Rows lie near named flat spaces through zero. A row that begins with a name and a colon came from that space; any other row is followed by the name of its block's space that it lies nearest.
j67j833: -48, -69, 103, -156, 125, 6, 72, 103, -55, -46, -117, 233, -157, 108, 108, -143, 96, -150, -67, -100, 34, -18, 20, 88, -16, 238, -350, 2, 47
j454j744: -137, 2, -229, 205, 32, -76, -88, -159, 183, -20, -227, -135, 215, 156, 79, 181, -105, -236, 295, 142, 97, 15, -79, 165, -51, 154, 312, -28, -253
j853j61: 5, 42, -164, 24, -132, -108, -92, -91, 87, 125, 16, -167, 77, -14, 40, 79, -209, 2, 62, 188, 76, 156, 144, -125, -54, -219, 218, -35, -287
j67j833: 197, 134, 237, -422, -24, 5, 383, 238, -284, 299, 116, 174, -309, -38, 262, -209, -54, 249, -255, -61, 113, 83, 218, -189, -156, -71, -670, 59, -169
j67j833: 54, 4, -218, 45, -204, 234, -286, 196, -30, -100, 99, -243, -104, -4, -254, 191, 33, 540, 85, 107, -127, -67, -23, 64, 3, -153, -49, 333, -179
j454j744: 5, 69, 471, -322, 59, 121, 393, 207, -231, 203, -17, 55, -209, -137, 86, 8, 53, -30, -348, -286, -65, 81, -145, -194, 1, 50, -545, -57, 214
j649j202: 9, 13, -499, 125, -45, 152, 199, 155, -359, 3, 133, -307, -175, 25, 34, -92, -179, 177, 156, 343, 311, 157, 327, -189, -525, -317, 22, 188, -618
j454j744: 17, 3, 53, 187, -107, 47, -350, -50, 16, -302, 246, -231, 93, -314, -204, 22, 57, 83, -64, -137, -127, 30, -58, -235, 41, -33, 393, -84, 420
j313j932: 167, -81, -116, 48, -181, -182, -518, -252, 458, -10, 85, 182, 176, 130, -291, 20, 33, 301, 73, 141, -302, -166, 41, 217, 490, -285, 417, 35, 108
j67j833: 98, 65, 223, -323, 170, -26, 532, 112, -203, 275, -100, 306, -211, 156, 298, -218, 14, -66, -127, -82, 127, -4, 75, 14, -121, 114, -574, -26, -136
j67j833: -35, -46, -49, -198, 89, 120, 159, 147, -123, 81, -306, 64, -234, 243, 132, -84, 15, 27, 44, -50, 60, 21, -49, 102, -178, 156, -344, 167, -259
j454j744: -37, 107, -61, -73, 129, 21, 506, 103, -262, 169, -43, -84, -110, 94, 300, -20, -161, -232, 67, 137, 309, 177, 164, -145, -389, 71, -308, -66, -463
j67j833: 11, 41, 213, -217, 148, 213, 437, 213, -261, 102, -119, 21, -248, 104, 79, -12, 79, 8, -100, -161, -2, 20, -134, -52, -154, 144, -502, 53, -54
j313j932: 183, 81, 108, -236, -158, 4, -106, 98, -94, 83, 91, -22, -166, -134, 76, -150, -41, 379, -154, -120, -33, 61, 95, -199, -60, -97, -143, 97, 41
j313j932: 18, -25, 256, 52, -32, -195, -260, -197, 238, -82, 120, 170, 209, -200, -81, -36, 85, -131, -150, -170, -168, -79, -79, -2, 347, 27, 275, -210, 545
j853j61: -173, -174, -27, 22, 102, -69, -61, -71, 87, 14, -311, 238, 50, 87, 29, -111, 94, -229, -17, -96, 6, -121, -142, 291, 108, 111, 57, 49, 169
j454j744: -25, -147, -259, 2, 76, -73, -114, -53, 134, -22, -209, 278, -34, 320, 16, -150, 56, -22, 169, 143, 35, -135, 83, 346, 57, 59, -16, 134, -204
j853j61: 16, 174, 446, -189, -190, -84, -97, 28, 54, 133, 148, -197, 64, -384, 82, 210, -128, -20, -293, -217, -95, 219, -70, -375, 131, 5, -84, -202, 274
j649j202: 119, 53, -292, 195, -216, -119, -515, -241, 402, -63, 18, -178, 262, 119, -147, 206, -108, 293, 322, 216, -139, -61, 7, 132, 197, -110, 569, 67, -193
j313j932: -158, -65, -180, 449, -81, -10, -296, -111, 14, -308, 299, -282, 261, -363, -253, 114, -4, -166, 14, 92, 26, 24, 27, -137, 7, -181, 595, -116, 291
j313j932: 31, 18, -329, 86, 70, 137, 250, 121, -377, -79, 61, -180, -183, 25, 128, -225, -75, 73, 131, 139, 292, 95, 222, -173, -529, -69, -11, 111, -361
j313j932: 52, 87, -223, 132, -192, -23, -198, -4, 14, -10, 184, -247, 93, -131, -26, 112, -138, 241, 106, 189, 75, 53, 148, -92, -89, -181, 218, 82, -213
j67j833: 40, 8, -161, -212, -146, 102, -106, 230, 33, 106, -12, -35, -221, 218, -52, 169, -79, 313, 53, 234, -30, 68, 166, 79, 16, -96, -444, 243, -524
j853j61: -114, -63, 166, -102, 158, -50, 139, 77, -99, -11, -148, 282, -67, -17, 205, -179, 112, -262, -116, -179, 114, -68, -36, 136, -33, 305, -316, -26, 202
j67j833: 2, -28, 118, -62, 134, 13, 178, 14, -57, 28, -117, 206, -40, 74, 76, -124, 119, -60, -35, -135, 0, -123, -103, 144, 18, 156, -164, 14, 147
j649j202: -30, -48, -130, 76, 31, 28, -74, -19, 67, -88, -46, 0, 12, 130, -68, 39, 25, -27, 122, 83, -18, -34, -3, 106, 15, 42, 59, 35, -98
j649j202: 40, -57, -206, -31, 140, 212, 181, 186, -224, -111, -93, 74, -250, 261, 12, -159, 122, 167, 148, 46, 80, -105, 38, 154, -248, 134, -300, 229, -250
j853j61: 64, -17, -116, 126, -40, 4, -114, -67, -50, -118, 129, -84, 27, -108, -82, -127, 6, 112, 16, 5, 4, -8, 59, -109, -76, -141, 300, 1, 111
j649j202: -68, 52, 199, -81, 184, -77, 241, -35, -50, 30, -207, 111, 15, 41, 307, -87, 5, -361, 11, -184, 137, 37, -93, 0, -130, 392, -152, -159, 78
j313j932: 5, 43, 220, -152, 43, -63, 157, -128, 160, 229, -232, 22, 57, 138, 59, 121, -66, -159, -27, -97, -118, 67, -190, -13, 146, 26, 8, -136, -11
j853j61: 43, 55, -115, 143, -123, 92, -61, 9, -86, -19, 137, -264, 57, -168, -115, 81, -44, 251, 26, 39, -9, 1, -25, -113, -88, -210, 244, 90, -2
j649j202: 161, 49, 171, -399, -176, -83, 83, 86, 10, 385, 66, 122, -188, -4, 35, -42, -135, 273, -276, 49, -80, 130, 181, -158, 141, -373, -357, 40, -183
j313j932: 46, -4, -55, 191, -132, -22, -454, -114, 289, -215, 160, -81, 193, -41, -265, 194, 66, 171, 115, 50, -220, -111, -70, 96, 293, -12, 342, 1, 187
j313j932: -151, 10, -50, 51, 131, 94, 237, 72, -113, 16, -215, -82, -8, 101, 135, 99, -10, -216, 119, -5, 141, 16, -119, 96, -196, 231, -142, 34, -183
j649j202: 151, 162, 374, -189, -109, 94, 29, 77, -115, 69, 84, -173, -72, -264, 30, 25, 11, 283, -215, -325, -144, 61, -178, -299, -7, 23, -85, -22, 319
j649j202: 43, 81, 135, -110, 48, 100, 277, 73, -145, 109, -36, -85, -95, 12, 67, 28, -20, 28, -49, -85, 6, 61, -78, -127, -119, 19, -178, -15, -58
j454j744: -222, -104, 369, -22, 374, 38, 460, 79, -236, -93, -148, 327, -58, -66, 162, -191, 240, -606, -212, -333, 102, -91, -201, 94, -51, 427, -370, -195, 491
j853j61: 83, -14, -190, -48, -35, 177, 77, 130, -175, 53, -67, -72, -175, 107, -48, -81, 19, 370, 60, 41, 12, -60, -1, 52, -173, -144, -95, 269, -221
j67j833: -126, -59, 132, 288, 236, 44, 127, -140, 28, -241, -3, 45, 201, -33, -124, 46, 197, -385, 57, -155, -73, -151, -269, 110, 99, 239, 260, -199, 447
j67j833: 23, -43, -115, 51, 13, -126, -84, -110, 160, 13, -5, 174, 90, 132, -8, -38, 6, -31, 97, 133, 2, -91, 86, 185, 132, -27, 90, -7, -73
j67j833: 98, -128, 29, 42, -94, -23, -393, -123, 161, -169, 125, 92, 21, -89, -306, -141, 131, 205, -119, -106, -271, -97, -39, -19, 282, -221, 352, -1, 430
j649j202: -41, -139, -184, 133, -60, -11, -255, -116, 181, -24, -96, 43, 103, 78, -228, 27, 53, 109, 64, 70, -139, -132, -90, 221, 206, -198, 321, 118, 67
j853j61: 19, -26, -180, -86, 60, 197, 259, 207, -236, 90, -126, 24, -227, 201, 30, -66, 41, 234, 73, 79, 90, -75, 17, 148, -217, -30, -347, 276, -337
j853j61: -8, 52, 10, 132, 59, -52, -63, -94, 198, -124, 52, 9, 164, 113, -25, 187, 27, -158, 182, 81, -45, -55, -38, 116, 134, 221, 70, -123, -23
j853j61: 82, 50, 136, -159, 5, -59, 175, 84, -97, 131, 123, 183, -86, -53, 117, -113, 6, 57, -145, -7, 61, -16, 137, -27, 10, -32, -318, -12, 6
j853j61: 129, 31, -129, -119, -107, -29, -54, 12, 40, 173, -77, 60, -55, 125, 57, -56, -55, 341, 65, 85, 2, -63, 68, 119, 3, -125, -59, 193, -242
j313j932: -16, 80, 123, -52, -30, 43, 80, 59, 28, 68, 40, -106, 10, -9, -15, 221, -44, -25, -22, 19, -48, 69, -50, -63, 56, 28, -161, -48, -85
j454j744: 1, -72, -255, -73, 167, -105, 295, -120, 47, 222, -319, 225, -50, 449, 183, -161, -92, -188, 210, 218, 158, -7, 114, 226, -119, -32, -43, 26, -499
j313j932: 67, -20, -36, 10, -262, -46, -429, -42, 111, -9, 134, -119, 52, -236, -173, 7, -43, 334, -122, -23, -141, 15, 30, -107, 158, -299, 296, 89, 187
j454j744: -61, 49, 111, 32, -87, 44, -5, -19, 78, 103, -12, -200, 109, -100, -112, 279, -58, -1, -51, -21, -114, 54, -171, -61, 127, -111, 94, -34, 42
j67j833: -63, -62, -153, 323, 106, 13, -106, -86, 97, -274, 102, 60, 182, 53, -152, 58, 149, -119, 198, 91, -17, -200, -49, 242, 96, 146, 229, -20, 139
j649j202: 57, 15, -410, 272, -23, 181, -13, 65, -204, -180, 124, -238, -15, 11, -93, -43, 17, 316, 250, 172, 125, -96, 74, 36, -307, -101, 226, 229, -230
j454j744: -144, 66, 239, -141, 143, 3, 226, 84, 5, 85, -272, 61, -9, 105, 260, 155, 4, -329, 20, -143, 77, 40, -176, 104, -36, 460, -399, -75, -59
j853j61: 155, 27, 198, 0, -114, 118, -171, -20, 47, -86, 202, -112, 4, -162, -304, 63, 112, 337, -141, -172, -313, -63, -168, -150, 223, -190, 184, 0, 395
j454j744: -120, 200, 371, -147, 193, 1, 627, 40, -120, 262, -186, -115, 35, 29, 351, 246, -133, -505, -30, -118, 158, 202, -172, -167, -175, 339, -383, -274, -167
j313j932: 72, -86, -170, 59, 48, -108, -70, -138, 88, -33, -13, 209, 31, 146, -20, -214, 39, 18, 91, 93, 11, -109, 110, 147, 50, -83, 192, 12, -13
j454j744: -119, -135, -49, -52, 86, 69, 94, -1, -18, 72, -283, 41, -87, 158, -45, -37, 19, -139, -19, -37, -30, 20, -123, 89, -17, -50, -10, 56, -56
j649j202: 194, 13, -80, -84, -331, -76, -477, -60, 237, 98, 154, -49, 32, -78, -216, 52, -71, 552, -61, 93, -227, -27, 92, -21, 285, -404, 227, 158, -3
j454j744: -131, 145, 469, -215, 171, 17, 399, 94, -24, 154, -222, 9, -6, 34, 287, 246, -15, -432, -82, -235, 34, 116, -247, -46, -7, 492, -505, -211, 32
j649j202: 92, 55, 19, -59, -193, 4, -131, 3, -53, 101, 86, -181, -17, -218, -34, -25, -93, 295, -127, -59, -42, 80, 16, -213, -34, -266, 166, 66, 65
75, 27, -143, -74, -104, 10, -35, 81, -170, 48, 43, -89, -129, -89, 106, -172, -94, 231, -30, 34, 133, 83, 173, -148, -238, -141, -14, 126, -164
j649j202
10, -93, 62, 55, 79, -125, -79, -84, -13, -139, 103, 264, 35, -123, 15, -294, 124, -127, -114, -110, 25, -105, 77, 33, 67, 39, 114, -96, 385
j313j932
52, 77, 79, 8, -60, 39, -8, -90, 73, 84, -84, -191, 85, -17, -45, 139, -49, 109, 35, -89, -119, 26, -194, -79, 39, -52, 220, -17, 43
j649j202
4, 112, 299, -180, -74, -40, -165, 25, 168, 54, -151, -19, 44, -41, 134, 183, -3, 32, -37, -222, -114, 18, -200, 21, 154, 330, -176, -23, 139
j853j61
-35, -18, -204, 108, -92, 96, 85, 63, -163, 72, 122, -220, -25, -113, -128, 53, -94, 128, -33, 169, 70, 73, 92, -122, -140, -376, 117, 97, -187
j454j744
-66, -73, -37, 77, 109, 10, 105, 61, -96, -85, 66, 176, -18, -4, -5, -99, 110, -117, -23, 31, 81, -110, 59, 139, -11, 62, -142, 17, 82
j649j202
-139, -96, -554, 102, 48, 69, 148, 132, -170, 21, -98, -79, -141, 269, 74, -25, -144, -85, 247, 429, 320, 94, 304, 123, -369, -129, -136, 198, -748
j454j744
-30, -38, 183, 0, -12, -155, -248, -127, 228, -28, -94, 212, 164, -73, 19, -20, 99, -74, -61, -181, -116, -143, -151, 189, 289, 178, 117, -54, 393
j313j932
-44, -65, -428, 348, -175, -177, -419, -234, 265, -64, 108, -112, 306, -39, -163, 96, -121, 55, 215, 330, 35, -52, 149, 144, 122, -307, 641, 38, -147
j649j202
-77, -38, -7, 96, -103, -60, -297, -87, 175, -76, 18, -101, 133, -111, -119, 130, -31, -62, -14, 2, -91, 41, -49, -25, 155, -53, 263, -55, 136
j67j833
58, -16, 554, -432, 223, -30, 466, 97, -134, 214, -121, 466, -240, 62, 188, -260, 156, -212, -365, -342, -73, -27, -90, -23, 125, 188, -641, -153, 337
j67j833
-66, -35, 67, -212, 135, 85, 427, 265, -338, 128, -22, 186, -281, 28, 181, -174, 29, -115, -178, -3, 202, 47, 147, -15, -224, 40, -625, 68, -164
j313j932
18, 191, -107, 12, 41, 292, 294, 240, -277, -67, 10, -428, -161, 103, 113, 235, -92, 111, 230, 80, 150, 152, -19, -189, -446, 230, -289, 97, -494
j313j932
